Here is a tiny trained network, its code and every weight. The questions are about switching its units off for an input and a target symbol, where a switched-off unit gives its printed mean instead of its output.

import numpy as np


def w(rows, s, z=0):
    codes = np.array(rows[::2]) - 128.0
    scale = np.full(codes.shape[1], s)
    scale[-1] = z or s
    return codes * scale


def f(y):
    return np.maximum(y, 0)


def softmax(a):
    e = np.exp(a - a.max(-1, keepdims=True))
    return e / e.sum(-1, keepdims=True)


def log_softmax(a):
    a = a - a.max(-1, keepdims=True)
    return a - np.log(np.exp(a).sum(-1, keepdims=True))


def net(x, mask):
    ids = ['ΘΛΦΨαεητω'.index(c) for c in x.split()]
    T = len(ids)
    res = E[ids] + P[:T]
    u = 0
    for l in range(2):
        r = res
        for j in range(2):
            rows = slice(2 * j, 2 * j + 2)
            q, k, v = (r @ M[l][rows].T for M in (Q, K, V))
            z = softmax(np.where(np.tri(T) > 0, q @ k.T / 2**0.5, -1e9)) @ v
            o = O[l][rows]
            res = res + np.where(mask[u + j], z, o[:, -1]) @ o[:, :-1]
        u += 2
        y = f(res @ A[l][:, :-1].T + A[l][:, -1])
        res = res + np.where(mask[u : u + 16], y, B[l][:, -1]) @ B[l][:, :-1]
        u += 16
    return log_softmax(res[-1] @ U[:, :-1].T + U[:, -1])


Q, K, V, O, A, B = {}, {}, {}, {}, {}, {}
E = w([
[29,173,154],'Θ',
[64,179,116],'Λ',
[56,155,139],'Φ',
[170,139,22],'Ψ',
[95,112,180],'α',
[101,198,104],'ε',
[82,5,206],'η',
[120,162,116],'τ',
[151,151,2],'ω',
],0.013)
P = w([
[108,100,87],'0',
[99,83,159],'1',
[139,1,246],'2',
[66,143,218],'3',
[139,111,126],'4',
[137,117,191],'5',
[190,137,73],'6',
[210,86,123],'7',
[185,136,130],'8',
[23,128,214],'9',
[205,148,74],'10',
],0.0089)
Q[0] = w([
[155,60,112],'L0H1',
[254,94,159],'L0H1',
[168,167,165],'L0H2',
[148,98,155],'L0H2',
],0.0069)
K[0] = w([
[144,218,103],'L0H1',
[77,2,105],'L0H1',
[115,150,101],'L0H2',
[127,112,197],'L0H2',
],0.0099)
V[0] = w([
[125,164,166],'L0H1',
[255,29,154],'L0H1',
[228,168,238],'L0H2',
[212,184,241],'L0H2',
],0.0054)
O[0] = w([
[212,177,195,132],'L0H1',
[2,34,111,5],'L0H1',
[129,123,179,33],'L0H2',
[173,174,14,47],'L0H2',
],0.0085,0.0027)
A[0] = w([
[107,153,190,77],'L0N1',
[109,105,108,33],'L0N2',
[133,55,194,152],'L0N3',
[141,67,163,198],'L0N4',
[100,124,101,11],'L0N5',
[23,113,166,124],'L0N6',
[113,165,36,179],'L0N7',
[141,130,196,199],'L0N8',
[177,169,142,95],'L0N9',
[154,70,107,178],'L0N10',
[96,171,130,49],'L0N11',
[150,103,174,72],'L0N12',
[8,163,152,90],'L0N13',
[60,102,125,189],'L0N14',
[157,181,31,252],'L0N15',
[112,157,202,106],'L0N16',
],0.013,0.0027)
B[0] = w([
[167,162,115,192],'L0N1',
[104,134,83,131],'L0N2',
[68,182,84,199],'L0N3',
[80,222,158,181],'L0N4',
[113,111,104,130],'L0N5',
[155,98,88,219],'L0N6',
[41,115,63,208],'L0N7',
[186,119,79,209],'L0N8',
[178,118,132,167],'L0N9',
[166,219,180,165],'L0N10',
[177,176,179,159],'L0N11',
[87,180,85,154],'L0N12',
[169,79,90,222],'L0N13',
[138,134,88,180],'L0N14',
[57,176,255,254],'L0N15',
[181,127,142,210],'L0N16',
],0.0065,0.0061)
Q[1] = w([
[85,163,119],'L1H1',
[98,87,228],'L1H1',
[53,176,76],'L1H2',
[6,186,211],'L1H2',
],0.011)
K[1] = w([
[101,185,65],'L1H1',
[127,144,39],'L1H1',
[109,78,150],'L1H2',
[33,1,178],'L1H2',
],0.0096)
V[1] = w([
[211,218,231],'L1H1',
[136,182,70],'L1H1',
[146,6,33],'L1H2',
[202,155,147],'L1H2',
],0.011)
O[1] = w([
[161,78,37,206],'L1H1',
[165,85,140,186],'L1H1',
[198,164,172,2],'L1H2',
[69,1,184,124],'L1H2',
],0.0088,0.0071)
A[1] = w([
[193,117,160,155],'L1N1',
[91,114,60,92],'L1N2',
[96,136,143,3],'L1N3',
[250,106,172,226],'L1N4',
[138,227,146,205],'L1N5',
[168,201,198,144],'L1N6',
[158,135,99,203],'L1N7',
[168,114,89,141],'L1N8',
[68,118,5,119],'L1N9',
[68,145,105,88],'L1N10',
[154,161,102,73],'L1N11',
[98,137,144,28],'L1N12',
[38,78,107,233],'L1N13',
[112,57,131,64],'L1N14',
[128,119,77,136],'L1N15',
[146,146,184,5],'L1N16',
],0.013,0.0036)
B[1] = w([
[98,69,125,139],'L1N1',
[201,147,127,190],'L1N2',
[42,87,119,131],'L1N3',
[37,49,126,157],'L1N4',
[95,48,213,203],'L1N5',
[177,20,91,171],'L1N6',
[72,50,162,162],'L1N7',
[81,95,255,159],'L1N8',
[210,151,111,248],'L1N9',
[180,103,91,170],'L1N10',
[112,96,213,140],'L1N11',
[83,117,124,132],'L1N12',
[200,232,88,215],'L1N13',
[81,93,132,155],'L1N14',
[113,135,143,173],'L1N15',
[180,201,185,133],'L1N16',
],0.006,0.012)
U = w([
[71,82,112,173],'Θ',
[90,24,135,82],'Λ',
[111,57,2,28],'Φ',
[210,24,77,195],'Ψ',
[133,149,150,254],'α',
[125,123,103,65],'ε',
[174,84,220,3],'η',
[99,43,151,140],'τ',
[151,198,156,85],'ω',
],0.0084,0.0038)

Each question gives the input, a string of symbols that net reads in full, and the target symbol t.
The units are the heads (2 rows each of Q, K, V and O) and the neurons (one row each of A and B). Each row of codes is followed by its name. A weight is (code - 128) times the scale printed after its matrix; where a second scale follows, it is the last column's (O, A, B and U).
mask holds one flag per unit, layer by layer, with each layer's heads first. A switched-off unit (its flag False) gives its mean, the last column of its rows in O or B, instead of its output. The means were averaged over made-up inputs and are rounded, as every weight is.
A unit's drop is (log p(t) with every unit on - log p(t) with that unit switched off) / (log p(t) with every unit on - log p(t) with every unit switched off).
The circuit of an input: a set's keep is (log p(t) with only the set's units on - log p(t) with every unit switched off) / (log p(t) with every unit on - log p(t) with every unit switched off). Starting from the 12 units with the biggest drops (on a tie, the unit counted first), units are removed one at a time, each time the one whose removal leaves the highest keep (on an exact tie, the one counted first), for as long as the keep stays at least 0.8.
circuit, biggest first: the units of the circuit, biggest drop first
most important unit: the unit with the biggest drop
k most important neurons: the k neurons with the biggest drops, biggest first
top k neurons in layer l: the k neurons of layer l with the biggest drops, biggest first
heads that matter: for each layer, one digit per head in row order, 1 if its drop is at least 0.15 and else 0, layers parted by /
drop of u: that unit's drop, to one decimal
input η Λ τ, target η: heads that matter	10 / 11
input α Θ Λ τ ω τ τ Λ Θ ε, target Ψ: heads that matter	00 / 11
input Ψ ω ε Λ ε Φ τ ε τ η, target Ψ: top neuron in layer 1	[L1N9]
input ε Ψ Ψ ε, target Ψ: circuit, biggest first	[L0N15 L0N13 L1H1]
input τ τ Ψ τ τ Θ, target Λ: heads that matter	10 / 01
input η τ τ Θ Θ Θ η Φ ω, target η: circuit, biggest first	[L0N15 L1H2 L1N5]
input η ω Φ α ε ε α Φ α η Θ, target η: circuit, biggest first	[L0H1 L1H2 L1N5 L0N6]
input η Φ Λ Ψ Λ, target η: circuit, biggest first	[L0H1 L1H2 L1N5]
input Λ ε ω τ, target Ψ: circuit, biggest first	[L0H1 L1H1 L0N15]
input Θ Θ ω ε Ψ τ Θ, target Ψ: circuit, biggest first	[L0H1 L1H1 L1N9]
input α Φ Θ ε ω τ ε ε τ η, target Ψ: heads that matter	00 / 10
input η Θ τ Λ Φ ω ε, target η: top 3 neurons in layer 1	[L1N5 L1N16 L1N11]
input ε η Ψ Ψ ω, target ω: 2 most important neurons	[L0N15 L0N7]
input η ω ω, target η: top neuron in layer 0	[L0N6]
input η τ τ ε ω Ψ ε, target η: 4 most important neurons	[L0N15 L1N5 L0N6 L0N13]
input ω Θ τ ε Ψ Θ ε Λ Ψ Λ, target Ψ: 2 most important neurons	[L0N15 L0N13]
input η ε ω Θ η, target η: top 4 neurons in layer 0	[L0N4 L0N3 L0N13 L0N6]
input Φ Ψ η Θ, target Λ: top 2 neurons in layer 1	[L1N4 L1N9]
input Θ τ Φ, target Ψ: 2 most important neurons	[L1N9 L0N7]
input ε ω η, target ω: most important unit	L0N15
input η α Ψ, target η: top 2 neurons in layer 1	[L1N5 L1N16]
input ε τ ω α, target Ψ: drop of L1H1	0.2
input Λ Ψ ε τ α τ Ψ η ε α, target Ψ: drop of L0N6	0.2
input Ψ Θ Ψ Θ α τ α τ ε τ, target Ψ: drop of L1N2	0.0
input ε Θ η Θ ω Λ Λ Ψ τ Λ, target Ψ: drop of L0N13	0.1
